Below are the code and all the weights of a small trained network. Each question names an input and a class and asks about switching units off, where a switched-off unit gives its printed mean instead of its output.

import numpy as np


def w(rows, s, z=0):
    codes = np.array(rows[::2]) - 128.0
    scale = np.full(codes.shape[1], s)
    scale[-1] = z or s
    return codes * scale


def f(y):
    return np.maximum(y, 0)


def log_softmax(a):
    a = a - a.max(-1, keepdims=True)
    return a - np.log(np.exp(a).sum(-1, keepdims=True))


def net(x, mask):
    res = np.array(x, float).reshape(1, 7) / 4 @ E
    y = f(res @ A[0][:, :-1].T + A[0][:, -1])
    res = res + np.where(mask, y, B[0][:, -1]) @ B[0][:, :-1]
    return log_softmax(res[-1] @ U[:, :-1].T + U[:, -1])


A, B = {}, {}
E = w([
[84,166,240,42,172,179,219,74,53],'x0',
[138,182,208,127,195,59,103,182,111],'x1',
[32,254,140,244,60,240,135,152,131],'x2',
[99,210,157,132,88,53,166,108,202],'x3',
[172,151,81,74,150,55,81,91,161],'x4',
[178,162,200,36,44,123,181,68,235],'x5',
[228,223,87,230,177,247,148,154,165],'x6',
],0.0076)
A[0] = w([
[130,68,161,92,96,113,158,110,179,213],'neuron 1',
[92,125,217,81,65,95,145,95,120,255],'neuron 2',
[148,151,210,107,90,129,122,126,176,128],'neuron 3',
[65,142,133,110,144,155,150,109,90,172],'neuron 4',
[190,143,145,96,176,169,107,126,119,184],'neuron 5',
[83,184,147,152,60,78,125,124,224,188],'neuron 6',
[121,123,61,160,92,205,118,139,146,184],'neuron 7',
[117,71,111,112,196,146,74,187,67,187],'neuron 8',
[45,103,158,134,120,158,136,101,90,136],'neuron 9',
[190,68,122,54,90,72,110,126,174,153],'neuron 10',
[182,147,165,163,246,140,116,145,138,185],'neuron 11',
[104,92,105,134,170,56,94,129,132,194],'neuron 12',
[177,147,145,139,148,161,178,136,108,128],'neuron 13',
[154,97,135,99,130,77,101,65,159,119],'neuron 14',
[143,144,166,139,132,201,109,116,112,188],'neuron 15',
],0.011,0.0046)
B[0] = w([
[161,105,151,76,42,170,154,122,92,214],'neuron 1',
[108,107,246,75,45,139,113,200,102,251],'neuron 2',
[121,231,132,15,100,113,54,183,144,190],'neuron 3',
[27,83,181,155,158,179,174,90,141,203],'neuron 4',
[155,167,68,160,127,131,250,119,235,185],'neuron 5',
[87,239,96,149,104,13,31,162,44,231],'neuron 6',
[106,106,20,195,102,255,29,38,127,221],'neuron 7',
[175,60,172,228,196,126,108,172,173,232],'neuron 8',
[38,69,213,146,128,177,142,87,74,210],'neuron 9',
[227,97,151,123,63,57,215,77,82,236],'neuron 10',
[125,200,101,129,226,136,225,113,239,214],'neuron 11',
[192,84,175,181,174,23,120,137,89,212],'neuron 12',
[110,145,81,82,147,180,179,191,165,179],'neuron 13',
[192,77,126,102,79,93,141,85,116,200],'neuron 14',
[113,137,111,126,190,204,102,141,164,198],'neuron 15',
],0.007,0.013)
U = w([
[28,97,188,97,101,155,146,113,64,70],'0',
[130,153,129,14,66,108,82,208,119,4],'1',
[232,88,137,99,34,73,200,76,95,154],'2',
[139,89,44,184,112,254,69,85,127,174],'3',
[173,66,145,186,209,62,105,179,134,113],'4',
[144,170,64,130,180,146,240,141,204,167],'5',
[122,190,57,185,98,47,84,101,99,215],'6',
],0.0093,0.0012)

Each question gives the input, the list of numbers given to net, and the class t.
The units are the neurons (one row each of A and B). Each row of codes is followed by its name. A weight is (code - 128) times the scale printed after its matrix; where a second scale follows, it is the last column's (A, B and U).
mask holds one flag per neuron, in row order. A switched-off neuron (its flag False) gives its mean, the last column of its row in B, instead of its output. The means were averaged over made-up inputs and are rounded, as every weight is.
A unit's drop is (log p(t) with every unit on - log p(t) with that unit switched off) / (log p(t) with every unit on - log p(t) with every unit switched off).
The circuit of an input: a set's keep is (log p(t) with only the set's units on - log p(t) with every unit switched off) / (log p(t) with every unit on - log p(t) with every unit switched off). Starting from the 12 units with the biggest drops (on a tie, the unit counted first), units are removed one at a time, each time the one whose removal leaves the highest keep (on an exact tie, the one counted first), for as long as the keep stays at least 0.8.
units of the circuit, in order: the units of the circuit, biggest drop first
most important unit: the unit with the biggest drop
top k neurons: the k neurons with the biggest drops, biggest first
drop of u: that unit's drop, to one decimal
input [1,-2,5,5,-8,7,-6], class 1: most important unit	neuron 3
input [-2,-6,-2,-7,-1,-7,-6], class 4: top 2 neurons	neuron 8; neuron 12
input [8,-4,-3,6,-2,8,-5], class 1: top 2 neurons	neuron 3; neuron 2
input [5,-5,-1,-4,7,-4,-1], class 4: units of the circuit, in order	neuron 8; neuron 1
input [3,-4,2,2,8,7,-2], class 1: top 4 neurons	neuron 3; neuron 6; neuron 2; neuron 12
input [-1,-5,2,-6,3,-8,-5], class 4: top 4 neurons	neuron 8; neuron 12; neuron 1; neuron 15
input [-6,3,6,-3,8,8,-3], class 1: top 2 neurons	neuron 6; neuron 3
input [-2,5,-4,-4,-2,-1,4], class 5: top 2 neurons	neuron 11; neuron 5
input [-7,-3,5,3,-3,3,-8], class 1: top 3 neurons	neuron 2; neuron 1; neuron 6
input [4,6,-2,-8,-1,-3,-8], class 4: top 2 neurons	neuron 8; neuron 12
input [6,-1,-1,-7,0,-8,-3], class 4: drop of neuron 8	1.2
input [-2,8,2,-4,4,-2,7], class 5: drop of neuron 7	0.0
input [5,6,6,8,8,0,-3], class 1: drop of neuron 2	0.1
input [-3,-6,2,7,5,4,8], class 6: units of the circuit, in order	neuron 6
